Here is a tiny trained network, its code and every weight. The questions are about switching its units off for an input and a class, where a switched-off unit gives its printed mean instead of its output.

import numpy as np


def w(rows, s, z=0):
    codes = np.array(rows[::2]) - 128.0
    scale = np.full(codes.shape[1], s)
    scale[-1] = z or s
    return codes * scale


def f(y):
    return np.maximum(y, 0)


def log_softmax(a):
    a = a - a.max(-1, keepdims=True)
    return a - np.log(np.exp(a).sum(-1, keepdims=True))


def net(x, mask):
    res = np.array(x, float).reshape(1, 5) / 4 @ E
    y = f(res @ A[0][:, :-1].T + A[0][:, -1])
    res = res + np.where(mask, y, B[0][:, -1]) @ B[0][:, :-1]
    return log_softmax(res[-1] @ U[:, :-1].T + U[:, -1])


A, B = {}, {}
E = w([
[137,130,115,126,109],'x0',
[56,49,2,29,198],'x1',
[142,112,129,89,94],'x2',
[67,14,136,231,54],'x3',
[131,147,100,158,123],'x4',
],0.0084)
A[0] = w([
[199,179,254,175,66,105],'N0',
[96,99,148,147,125,210],'N1',
[82,22,129,203,46,108],'N2',
[105,104,167,98,122,249],'N3',
[42,120,59,89,124,112],'N4',
[156,170,179,162,87,119],'N5',
[143,162,186,165,85,118],'N6',
[115,39,173,175,139,83],'N7',
[199,244,120,51,195,125],'N8',
],0.0085,0.0023)
B[0] = w([
[84,59,86,77,203,255],'N0',
[123,172,174,157,100,166],'N1',
[189,150,210,194,51,228],'N2',
[136,147,152,143,109,158],'N3',
[64,68,95,49,149,199],'N4',
[77,80,45,101,184,196],'N5',
[140,95,68,55,198,195],'N6',
[150,123,165,164,114,179],'N7',
[204,216,180,254,57,240],'N8',
],0.0081,0.0099)
U = w([
[186,184,212,216,74,250],'0',
[75,48,28,67,254,6],'1',
],0.0093,0.0016)

Each question gives the input, the list of numbers given to net, and the class t.
The units are the neurons (one row each of A and B). Each row of codes is followed by its name. A weight is (code - 128) times the scale printed after its matrix; where a second scale follows, it is the last column's (A, B and U).
mask holds one flag per neuron, in row order. A switched-off neuron (its flag False) gives its mean, the last column of its row in B, instead of its output. The means were averaged over made-up inputs and are rounded, as every weight is.
A unit's drop is (log p(t) with every unit on - log p(t) with that unit switched off) / (log p(t) with every unit on - log p(t) with every unit switched off).
The circuit of an input: a set's keep is (log p(t) with only the set's units on - log p(t) with every unit switched off) / (log p(t) with every unit on - log p(t) with every unit switched off). Starting from all 9 units, units are removed one at a time, each time the one whose removal leaves the highest keep (on an exact tie, the one counted first), for as long as the keep stays at least 0.8.
units of the circuit, in order: the units of the circuit, biggest drop first
k most important neurons: the k neurons with the biggest drops, biggest first
drop of u: that unit's drop, to one decimal
input [-2,6,-7,-8,-2], class 0: units of the circuit, in order => N8
input [-7,6,2,7,-5], class 0: 2 most important neurons => N2, N0
input [-1,7,-6,-7,6], class 0: 2 most important neurons => N8, N0
input [1,-3,-3,-2,-6], class 1: 2 most important neurons => N2, N0
input [-3,-5,6,3,-4], class 1: units of the circuit, in order => N0, N8
input [-2,-8,-8,-7,7], class 1: 3 most important neurons => N0, N5, N6
input [6,4,-5,4,7], class 0: 4 most important neurons => N0, N2, N5, N6
input [8,5,-1,6,6], class 0: 2 most important neurons => N2, N0
input [7,-5,2,4,-6], class 1: drop of N0 => 0.6
input [-5,-8,6,3,7], class 1: drop of N0 => 0.1
input [7,3,5,5,1], class 0: drop of N2 => 0.2
